Below is a small trained network, with its code and all its weights. Each question gives an input and a class and asks what happens when units are switched off, that is, made to give their printed mean instead of their output.

import numpy as np


def w(rows, s, z=0):
    codes = np.array(rows[::2]) - 128.0
    scale = np.full(codes.shape[1], s)
    scale[-1] = z or s
    return codes * scale


def norm(h):
    return h / np.sqrt((h * h).mean(-1, keepdims=True) + 1e-5)


def f(y):
    return np.maximum(y, 0)


def log_softmax(a):
    a = a - a.max(-1, keepdims=True)
    return a - np.log(np.exp(a).sum(-1, keepdims=True))


def net(x, mask):
    res = np.array(x, float).reshape(1, 8) / 4 @ E
    u = 0
    for l in range(3):
        y = f(norm(res) @ A[l][:, :-1].T + A[l][:, -1])
        res = res + np.where(mask[u : u + 3], y, B[l][:, -1]) @ B[l][:, :-1]
        u += 3
    return log_softmax(norm(res)[-1] @ U[:, :-1].T + U[:, -1])


A, B = {}, {}
E = w([
[135,131,188,117,76,82,163,105],'x0',
[118,77,107,169,161,175,102,2],'x1',
[90,156,142,188,130,192,131,140],'x2',
[138,174,110,60,121,125,103,140],'x3',
[138,238,57,126,121,113,141,161],'x4',
[8,82,62,90,94,77,105,130],'x5',
[208,82,95,164,162,163,90,185],'x6',
[88,138,141,91,132,159,88,111],'x7',
],0.0072)
A[0] = w([
[76,18,174,212,62,115,201,81,80],'0.n1',
[233,91,156,254,195,170,83,210,55],'0.n2',
[106,166,177,146,124,206,39,61,4],'0.n3',
],0.0049,0.0042)
B[0] = w([
[128,170,133,129,91,53,148,242,217],'0.n1',
[138,145,132,125,122,254,220,115,253],'0.n2',
[146,135,91,127,64,66,46,174,161],'0.n3',
],0.0086,0.0034)
A[1] = w([
[164,8,130,123,99,95,94,27,4],'1.n1',
[156,255,92,128,107,69,70,111,141],'1.n2',
[74,59,188,203,125,88,154,64,85],'1.n3',
],0.0057,0.0037)
B[1] = w([
[144,110,148,15,110,154,2,110,165],'1.n1',
[239,12,100,141,58,120,190,132,252],'1.n2',
[245,104,137,114,90,70,99,159,190],'1.n3',
],0.0065,0.0037)
A[2] = w([
[89,119,52,120,45,168,98,185,24],'2.n1',
[194,171,20,70,175,88,169,229,250],'2.n2',
[157,179,104,209,84,79,159,2,141],'2.n3',
],0.0073,0.0024)
B[2] = w([
[77,166,196,200,76,111,100,44,179],'2.n1',
[143,85,210,183,26,2,106,155,255],'2.n2',
[146,64,172,183,150,239,195,164,179],'2.n3',
],0.009,0.008)
U = w([
[93,184,164,60,152,190,168,97,10],'0',
[28,156,45,196,93,138,64,45,120],'1',
[149,76,105,120,157,154,72,73,24],'2',
[172,119,194,211,21,32,155,203,249],'3',
[93,219,52,90,223,147,199,89,1],'4',
[202,126,141,236,144,255,193,113,239],'5',
[148,55,72,61,165,134,39,94,15],'6',
],0.0093,0.0058)

Each question gives the input, the list of numbers given to net, and the class t.
The units are the neurons (one row each of A and B). Each row of codes is followed by its name. A weight is (code - 128) times the scale printed after its matrix; where a second scale follows, it is the last column's (A, B and U).
mask holds one flag per neuron, layer by layer. A switched-off neuron (its flag False) gives its mean, the last column of its row in B, instead of its output. The means were averaged over made-up inputs and are rounded, as every weight is.
A unit's drop is (log p(t) with every unit on - log p(t) with that unit switched off) / (log p(t) with every unit on - log p(t) with every unit switched off).
The circuit of an input: a set's keep is (log p(t) with only the set's units on - log p(t) with every unit switched off) / (log p(t) with every unit on - log p(t) with every unit switched off). Starting from all 9 units, units are removed one at a time, each time the one whose removal leaves the highest keep (on an exact tie, the one counted first), for as long as the keep stays at least 0.8.
circuit, biggest first: the units of the circuit, biggest drop first
top k neurons: the k neurons with the biggest drops, biggest first
drop of u: that unit's drop, to one decimal
input [-3,5,7,3,2,1,-8,-1], class 5: circuit, biggest first -> [2.n3]
input [-1,-1,-7,-2,-7,-5,7,-3], class 5: circuit, biggest first -> [0.n2; 2.n2]
input [6,1,4,5,-7,-3,5,-4], class 5: top 2 neurons -> [2.n2; 0.n2]
input [-1,1,0,1,0,3,2,-2], class 1: circuit, biggest first -> [2.n1; 1.n2]
input [-1,-8,-4,2,-7,2,-3,8], class 0: circuit, biggest first -> [2.n2; 0.n1; 1.n2]
input [-1,8,-4,6,-8,-1,-7,-8], class 6: circuit, biggest first -> [1.n1; 2.n2]
input [2,5,1,-5,0,8,8,7], class 1: circuit, biggest first -> [2.n2; 2.n1]
input [2,-8,-3,1,-7,-6,-8,7], class 0: circuit, biggest first -> [2.n2; 1.n2]
input [-1,3,-3,1,3,2,-7,3], class 5: top 3 neurons -> [2.n3; 2.n2; 1.n2]
input [0,-7,-1,-2,-4,-4,5,7], class 5: top 3 neurons -> [0.n2; 0.n1; 2.n2]
input [-4,-4,5,-1,-1,5,-1,1], class 1: top 2 neurons -> [0.n1; 2.n2]
input [4,4,-7,-2,-7,2,-3,7], class 6: top 3 neurons -> [2.n2; 1.n1; 2.n1]
input [1,-2,-5,-7,-4,-8,-2,5], class 5: drop of 0.n2 -> 0.2
input [4,6,-5,2,0,-6,-1,2], class 5: drop of 2.n3 -> 0.4
input [-1,0,3,2,-2,-8,-8,6], class 5: drop of 2.n3 -> 0.1
input [0,2,8,8,0,-6,-8,-7], class 5: circuit, biggest first -> [2.n2]
